Below are the code and all the weights of a small trained network. Each question names an input and a target symbol and asks about switching units off, where a switched-off unit gives its printed mean instead of its output.

import numpy as np


def w(rows, s, z=0):
    codes = np.array(rows[::2]) - 128.0
    scale = np.full(codes.shape[1], s)
    scale[-1] = z or s
    return codes * scale


def norm(h):
    return h / np.sqrt((h * h).mean(-1, keepdims=True) + 1e-5)


def f(y):
    return np.maximum(y, 0)


def softmax(a):
    e = np.exp(a - a.max(-1, keepdims=True))
    return e / e.sum(-1, keepdims=True)


def log_softmax(a):
    a = a - a.max(-1, keepdims=True)
    return a - np.log(np.exp(a).sum(-1, keepdims=True))


def net(x, mask):
    ids = ['ΔΘΞΠΨΩαβγεζ'.index(c) for c in x.split()]
    T = len(ids)
    res = E[ids] + P[:T]
    q, k, v = (norm(res) @ M[0].T for M in (Q, K, V))
    z = softmax(np.where(np.tri(T) > 0, q @ k.T / 2**0.5, -1e9)) @ v
    res = res + np.where(mask[0], z, O[0][:, -1]) @ O[0][:, :-1]
    y = f(norm(res) @ A[0][:, :-1].T + A[0][:, -1])
    res = res + np.where(mask[1:13], y, B[0][:, -1]) @ B[0][:, :-1]
    return log_softmax(norm(res)[-1] @ U[:, :-1].T + U[:, -1])


Q, K, V, O, A, B = {}, {}, {}, {}, {}, {}
E = w([
[144,138,92,154,181,127],'Δ',
[136,141,93,155,175,120],'Θ',
[145,147,92,155,177,133],'Ξ',
[148,145,95,153,180,130],'Π',
[138,142,92,159,179,129],'Ψ',
[74,124,126,164,3,125],'Ω',
[138,155,98,153,180,129],'α',
[140,163,99,148,179,129],'β',
[124,156,102,152,179,118],'γ',
[119,174,121,78,151,76],'ε',
[148,124,181,19,118,183],'ζ',
],0.0043)
P = w([
[184,146,2,97,189,195],'0',
[100,212,95,137,171,183],'1',
[114,205,136,162,154,150],'2',
[122,184,157,184,141,134],'3',
[132,157,173,188,131,112],'4',
[134,128,182,198,120,86],'5',
[137,107,196,195,114,70],'6',
[156,88,204,196,105,51],'7',
],0.0035)
Q[0] = w([
[92,85,33,49,63,253],'H0',
[128,89,203,56,176,85],'H0',
],0.0031)
K[0] = w([
[191,138,205,52,254,211],'H0',
[122,112,151,149,90,246],'H0',
],0.0032)
V[0] = w([
[75,66,74,218,35,196],'H0',
[95,149,87,48,4,197],'H0',
],0.0038)
O[0] = w([
[98,1,213,203,74,241,16],'H0',
[240,56,175,166,15,55,3],'H0',
],0.0043,0.0016)
A[0] = w([
[127,131,26,80,170,168,70],'N0',
[139,32,170,153,90,124,1],'N1',
[91,112,111,157,94,177,155],'N2',
[166,36,207,124,104,158,60],'N3',
[109,176,179,103,121,115,66],'N4',
[153,87,152,75,68,113,179],'N5',
[124,3,89,121,104,165,122],'N6',
[166,154,83,88,159,115,119],'N7',
[160,88,174,177,105,106,112],'N8',
[110,112,179,146,152,90,100],'N9',
[169,125,70,184,123,91,111],'N10',
[100,148,50,98,171,140,38],'N11',
],0.0072,0.0026)
B[0] = w([
[156,148,140,62,5,239,254],'N0',
[25,254,62,46,166,110,153],'N1',
[207,70,125,111,250,145,158],'N2',
[123,154,36,101,21,168,159],'N3',
[161,69,81,182,94,110,180],'N4',
[104,113,222,175,223,79,159],'N5',
[91,25,64,218,213,39,140],'N6',
[14,125,59,146,132,175,253],'N7',
[44,154,174,4,158,151,174],'N8',
[195,141,106,140,60,164,173],'N9',
[165,60,144,95,15,94,179],'N10',
[141,148,174,39,72,155,255],'N11',
],0.0042,0.004)
U = w([
[130,159,66,67,85,209,163],'Δ',
[48,174,150,97,184,93,150],'Θ',
[130,142,114,96,184,65,90],'Ξ',
[138,126,116,108,167,87,42],'Π',
[140,115,119,130,141,121,3],'Ψ',
[113,19,84,155,153,150,180],'Ω',
[140,98,141,159,162,147,89],'α',
[152,113,136,164,152,138,96],'β',
[129,121,139,186,167,140,113],'γ',
[168,144,87,194,55,48,147],'ε',
[150,97,254,100,80,95,149],'ζ',
],0.0083,0.0042)

Each question gives the input, a string of symbols that net reads in full, and the target symbol t.
The units are the heads (2 rows each of Q, K, V and O) and the neurons (one row each of A and B). Each row of codes is followed by its name. A weight is (code - 128) times the scale printed after its matrix; where a second scale follows, it is the last column's (O, A, B and U).
mask holds one flag per unit, heads first, then neurons. A switched-off unit (its flag False) gives its mean, the last column of its rows in O or B, instead of its output. The means were averaged over made-up inputs and are rounded, as every weight is.
A unit's drop is (log p(t) with every unit on - log p(t) with that unit switched off) / (log p(t) with every unit on - log p(t) with every unit switched off).
The circuit of an input: a set's keep is (log p(t) with only the set's units on - log p(t) with every unit switched off) / (log p(t) with every unit on - log p(t) with every unit switched off). Starting from the 12 units with the biggest drops (on a tie, the unit counted first), units are removed one at a time, each time the one whose removal leaves the highest keep (on an exact tie, the one counted first), for as long as the keep stays at least 0.8.
circuit, biggest first: the units of the circuit, biggest drop first
unit that matters most: the unit with the biggest drop
top k neurons: the k neurons with the biggest drops, biggest first
drop of u: that unit's drop, to one decimal
input ε Ω Ψ, target ε: top 4 neurons : [N10, N0, N11, N7]
input Ψ Ω ε Ξ, target ε: top 2 neurons : [N10, N0]
input γ γ ζ Ω α, target ζ: top 2 neurons : [N7, N10]
input ζ γ Ω α ε Δ Θ, target ε: circuit, biggest first : [N0, N10]
input Ω ε Δ Δ, target ε: circuit, biggest first : [H0, N10, N0, N7]
input α Π Ω Ψ γ ε Δ α, target ε: circuit, biggest first : [N9, N0]
input Ω α α ζ β, target ζ: circuit, biggest first : [H0, N7, N10]
input Ω Θ Π Ξ Θ ε Π Π, target ε: unit that matters most : N9
input ζ Ω ε γ Π, target ε: circuit, biggest first : [H0, N10, N0]
input Θ Π Δ Ω ε Δ, target ε: circuit, biggest first : [N10, N0]
input ε Ξ Ω Ψ ε ζ Ψ Δ, target ζ: circuit, biggest first : [N7, H0]
input Θ ε Ω ζ, target ζ: circuit, biggest first : [H0, N5]
input ζ ε Ψ ε Δ ζ, target Θ: circuit, biggest first : [N0, N5, N11]
input ε Θ Ω α ζ, target ζ: unit that matters most : N5
input ζ α Ω ε, target ε: circuit, biggest first : [H0, N4, N0]
input Ξ Π α Ω ε Δ ζ β, target ζ: circuit, biggest first : [N7, H0]
input Δ α ζ β ζ Ω ε, target ζ: circuit, biggest first : [H0, N7]
input ε Ω ζ Θ Δ Θ ζ Θ, target ζ: top 3 neurons : [N7, N8, N0]
input β Ω ε β Ψ ζ ζ α, target ζ: top 3 neurons : [N8, N7, N0]
input Ω ε Ξ γ ε Ξ Θ, target ε: top neuron : [N0]
input ε α Ω, target ε: drop of N7 : 0.4
input Ω Θ Π ζ ε, target ζ: drop of H0 : 1.7
input ε ε ζ Ω, target ζ: drop of H0 : 2.1
input β ε Ω ε ε Ψ, target ε: drop of N2 : 0.0
